Below are the code and all the weights of a small trained network. Each question names an input and a class and asks about switching units off, where a switched-off unit gives its printed mean instead of its output.

import numpy as np


def w(rows, s, z=0):
    codes = np.array(rows[::2]) - 128.0
    scale = np.full(codes.shape[1], s)
    scale[-1] = z or s
    return codes * scale


def f(y):
    return y / 2 * (1 + np.tanh(0.7978845608 * (y + 0.044715 * y**3)))


def log_softmax(a):
    a = a - a.max(-1, keepdims=True)
    return a - np.log(np.exp(a).sum(-1, keepdims=True))


def net(x, mask):
    res = np.array(x, float).reshape(1, 8) / 4 @ E
    y = f(res @ A[0][:, :-1].T + A[0][:, -1])
    res = res + np.where(mask, y, B[0][:, -1]) @ B[0][:, :-1]
    return log_softmax(res[-1] @ U[:, :-1].T + U[:, -1])


A, B = {}, {}
E = w([
[114,184,68,2],'x0',
[129,153,130,140],'x1',
[129,145,128,134],'x2',
[131,176,132,148],'x3',
[124,99,126,114],'x4',
[129,134,128,132],'x5',
[58,171,237,125],'x6',
[25,94,56,178],'x7',
],0.0077)
A[0] = w([
[208,124,167,100,71],'n1',
[85,180,136,247,207],'n2',
[67,110,95,139,102],'n3',
[124,160,110,86,136],'n4',
[27,137,94,149,59],'n5',
[74,88,71,97,197],'n6',
[158,77,67,120,148],'n7',
[122,172,84,63,65],'n8',
[55,118,213,101,118],'n9',
[185,134,150,103,100],'n10',
[110,171,113,79,214],'n11',
[78,130,187,118,131],'n12',
[157,125,178,190,94],'n13',
[175,114,82,138,97],'n14',
[119,49,70,93,231],'n15',
[171,156,73,219,188],'n16',
[83,123,192,106,112],'n17',
[123,108,161,184,56],'n18',
[171,110,152,208,181],'n19',
[90,172,63,94,124],'n20',
[134,74,175,168,81],'n21',
[133,103,139,81,168],'n22',
[170,138,152,144,70],'n23',
[126,199,115,103,164],'n24',
[173,114,196,89,99],'n25',
[159,85,96,120,160],'n26',
[183,147,197,58,138],'n27',
[149,92,76,132,159],'n28',
[117,128,141,119,2],'n29',
[89,111,156,135,143],'n30',
],0.012,0.0026)
B[0] = w([
[39,146,46,205,197],'n1',
[135,109,165,110,255],'n2',
[141,152,70,243,169],'n3',
[82,69,148,100,172],'n4',
[91,150,42,233,197],'n5',
[103,125,181,136,195],'n6',
[166,155,135,109,188],'n7',
[73,89,124,73,200],'n8',
[201,215,69,50,218],'n9',
[92,98,21,209,174],'n10',
[110,65,253,81,199],'n11',
[166,206,122,99,188],'n12',
[38,111,127,74,202],'n13',
[197,203,70,96,164],'n14',
[131,151,179,163,204],'n15',
[141,129,123,65,200],'n16',
[199,237,71,91,183],'n17',
[86,106,127,97,180],'n18',
[95,57,174,56,224],'n19',
[38,123,189,119,193],'n20',
[111,71,98,41,188],'n21',
[64,120,174,174,156],'n22',
[100,77,85,158,149],'n23',
[83,107,193,135,184],'n24',
[84,161,48,214,194],'n25',
[176,200,149,141,166],'n26',
[61,106,116,221,238],'n27',
[160,197,155,91,173],'n28',
[99,153,30,118,115],'n29',
[160,128,120,118,159],'n30',
],0.0054,0.0073)
U = w([
[80,100,71,255,78],'0',
[97,30,146,76,52],'1',
[136,105,138,147,255],'2',
[188,187,87,92,76],'3',
],0.013,0.0053)

Each question gives the input, the list of numbers given to net, and the class t.
The units are the neurons (one row each of A and B). Each row of codes is followed by its name. A weight is (code - 128) times the scale printed after its matrix; where a second scale follows, it is the last column's (A, B and U).
mask holds one flag per neuron, in row order. A switched-off neuron (its flag False) gives its mean, the last column of its row in B, instead of its output. The means were averaged over made-up inputs and are rounded, as every weight is.
A unit's drop is (log p(t) with every unit on - log p(t) with that unit switched off) / (log p(t) with every unit on - log p(t) with every unit switched off).
The circuit of an input: a set's keep is (log p(t) with only the set's units on - log p(t) with every unit switched off) / (log p(t) with every unit on - log p(t) with every unit switched off). Starting from the 12 units with the biggest drops (on a tie, the unit counted first), units are removed one at a time, each time the one whose removal leaves the highest keep (on an exact tie, the one counted first), for as long as the keep stays at least 0.8.
units of the circuit, in order: the units of the circuit, biggest drop first
most important unit: the unit with the biggest drop
top k neurons: the k neurons with the biggest drops, biggest first
drop of u: that unit's drop, to one decimal
input [-7,-3,-4,-2,-6,-2,-4,-6], class 1: most important unit	n19
input [3,2,-2,-8,3,-6,7,4], class 3: units of the circuit, in order	n9, n17
input [-7,5,5,6,8,-7,2,-5], class 1: units of the circuit, in order	n19, n13
input [-6,-1,0,4,-5,-5,-8,-4], class 3: units of the circuit, in order	n14, n16
input [-7,-3,6,3,6,4,-6,6], class 1: units of the circuit, in order	n19, n16
input [-1,0,-8,-4,8,7,5,-6], class 0: units of the circuit, in order	n27, n25
input [-4,2,-7,-1,7,-2,5,0], class 3: top 2 neurons	n9, n17
input [-8,2,1,-6,1,-6,-6,1], class 1: units of the circuit, in order	n19, n21
input [7,3,8,-8,-2,3,4,-7], class 0: top 2 neurons	n27, n25
input [-1,2,-2,-7,3,2,8,-6], class 3: top 3 neurons	n9, n17, n12
input [5,-2,1,4,7,1,8,-8], class 0: top 4 neurons	n27, n25, n1, n10
input [-2,6,1,-4,-2,-5,7,-4], class 3: top 2 neurons	n9, n17
input [-5,5,-6,-3,3,-2,-5,-7], class 0: drop of n1	0.3
input [-8,8,8,-8,2,7,-5,-2], class 1: drop of n12	0.0
input [7,-5,2,0,-5,3,5,-3], class 1: most important unit	n11
input [-5,8,-7,0,7,-7,-5,2], class 2: drop of n4	0.1
input [-5,-3,-1,-2,-5,7,5,4], class 1: drop of n25	0.2
